Below are the code and all the weights of a small trained network. Each question names an input and a class and asks about switching units off, where a switched-off unit gives its printed mean instead of its output.

import numpy as np


def w(rows, s, z=0):
    codes = np.array(rows[::2]) - 128.0
    scale = np.full(codes.shape[1], s)
    scale[-1] = z or s
    return codes * scale


def norm(h):
    return h / np.sqrt((h * h).mean(-1, keepdims=True) + 1e-5)


def f(y):
    return y / 2 * (1 + np.tanh(0.7978845608 * (y + 0.044715 * y**3)))


def log_softmax(a):
    a = a - a.max(-1, keepdims=True)
    return a - np.log(np.exp(a).sum(-1, keepdims=True))


def net(x, mask):
    res = np.array(x, float).reshape(1, 2) / 4 @ E
    u = 0
    for l in range(2):
        y = f(norm(res) @ A[l][:, :-1].T + A[l][:, -1])
        res = res + np.where(mask[u : u + 15], y, B[l][:, -1]) @ B[l][:, :-1]
        u += 15
    return log_softmax(norm(res)[-1] @ U[:, :-1].T + U[:, -1])


A, B = {}, {}
E = w([
[2,104,203,125,161],'x0',
[112,50,41,94,212],'x1',
],0.0074)
A[0] = w([
[114,67,40,1,136,130],'0.n1',
[113,78,85,71,104,38],'0.n2',
[143,181,112,86,138,134],'0.n3',
[77,194,80,89,49,32],'0.n4',
[232,133,105,146,160,136],'0.n5',
[118,176,133,166,103,51],'0.n6',
[146,154,223,189,61,130],'0.n7',
[43,77,223,145,192,145],'0.n8',
[128,175,105,165,181,92],'0.n9',
[125,101,124,149,106,128],'0.n10',
[247,129,90,91,96,180],'0.n11',
[205,125,244,186,165,38],'0.n12',
[108,86,78,14,160,146],'0.n13',
[118,196,89,69,183,5],'0.n14',
[107,190,149,130,62,72],'0.n15',
],0.0047,0.0027)
B[0] = w([
[109,240,155,84,66,206],'0.n1',
[117,190,117,116,99,114],'0.n2',
[129,96,152,124,120,138],'0.n3',
[150,150,134,106,198,105],'0.n4',
[76,82,174,161,132,195],'0.n5',
[156,143,143,81,198,116],'0.n6',
[151,136,151,3,191,208],'0.n7',
[163,48,165,195,105,231],'0.n8',
[119,142,121,143,133,116],'0.n9',
[128,129,128,127,129,128],'0.n10',
[83,67,202,157,141,254],'0.n11',
[140,156,109,50,164,123],'0.n12',
[106,186,133,130,81,187],'0.n13',
[108,161,113,166,144,98],'0.n14',
[143,137,112,38,161,144],'0.n15',
],0.0053,0.0033)
A[1] = w([
[178,130,83,168,103,46],'1.n1',
[240,143,121,113,128,107],'1.n2',
[181,116,100,129,123,57],'1.n3',
[214,112,86,193,126,4],'1.n4',
[66,169,186,112,133,141],'1.n5',
[193,117,85,159,112,38],'1.n6',
[153,115,158,159,56,120],'1.n7',
[189,124,58,156,98,83],'1.n8',
[123,82,109,183,122,77],'1.n9',
[124,189,165,189,101,106],'1.n10',
[189,37,116,64,239,118],'1.n11',
[109,145,78,212,48,9],'1.n12',
[135,165,110,80,121,43],'1.n13',
[96,108,1,86,191,77],'1.n14',
[140,94,135,125,55,71],'1.n15',
],0.0096,0.0039)
B[1] = w([
[77,82,133,146,157,164],'1.n1',
[90,113,130,133,169,247],'1.n2',
[101,97,127,118,135,144],'1.n3',
[77,61,138,170,154,196],'1.n4',
[144,112,67,151,144,252],'1.n5',
[83,91,162,150,165,174],'1.n6',
[111,133,81,107,103,229],'1.n7',
[81,115,143,134,153,211],'1.n8',
[165,161,149,108,129,161],'1.n9',
[142,129,62,117,139,174],'1.n10',
[121,145,80,182,11,175],'1.n11',
[135,118,119,146,51,152],'1.n12',
[73,135,191,124,134,112],'1.n13',
[213,215,187,64,144,246],'1.n14',
[115,144,117,134,106,158],'1.n15',
],0.011,0.0037)
U = w([
[63,3,155,186,205,211],'0',
[164,241,142,47,165,186],'1',
[139,126,48,160,5,2],'2',
],0.015,0.0017)

Each question gives the input, the list of numbers given to net, and the class t.
The units are the neurons (one row each of A and B). Each row of codes is followed by its name. A weight is (code - 128) times the scale printed after its matrix; where a second scale follows, it is the last column's (A, B and U).
mask holds one flag per neuron, layer by layer. A switched-off neuron (its flag False) gives its mean, the last column of its row in B, instead of its output. The means were averaged over made-up inputs and are rounded, as every weight is.
A unit's drop is (log p(t) with every unit on - log p(t) with that unit switched off) / (log p(t) with every unit on - log p(t) with every unit switched off).
unit that matters most: the unit with the biggest drop
k most important neurons: the k neurons with the biggest drops, biggest first
k most important neurons of layer l: the k neurons of layer l with the biggest drops, biggest first
drop of u: that unit's drop, to one decimal
input [7,8], class 1: 4 most important neurons : [1.n14 0.n11 0.n5 1.n4]
input [-1,0], class 2: 3 most important neurons of layer 1 : [1.n14 1.n2 1.n4]
input [6,-7], class 1: unit that matters most : 1.n4
input [5,-6], class 1: 3 most important neurons of layer 1 : [1.n4 1.n11 1.n2]
input [6,-8], class 1: 2 most important neurons of layer 1 : [1.n11 1.n4]
input [-1,3], class 2: 3 most important neurons : [0.n7 0.n1 0.n13]
input [3,-3], class 2: 2 most important neurons of layer 1 : [1.n14 1.n2]
input [4,-6], class 1: 2 most important neurons : [0.n7 1.n11]
input [-3,3], class 2: 2 most important neurons of layer 1 : [1.n12 1.n2]
input [6,8], class 1: 2 most important neurons : [1.n14 0.n11]
input [2,-2], class 2: drop of 1.n11 : 0.2
input [-8,7], class 0: drop of 1.n4 : 0.1
input [2,4], class 1: drop of 1.n5 : 0.0
input [2,0], class 2: most important neuron of layer 1 : [1.n14]
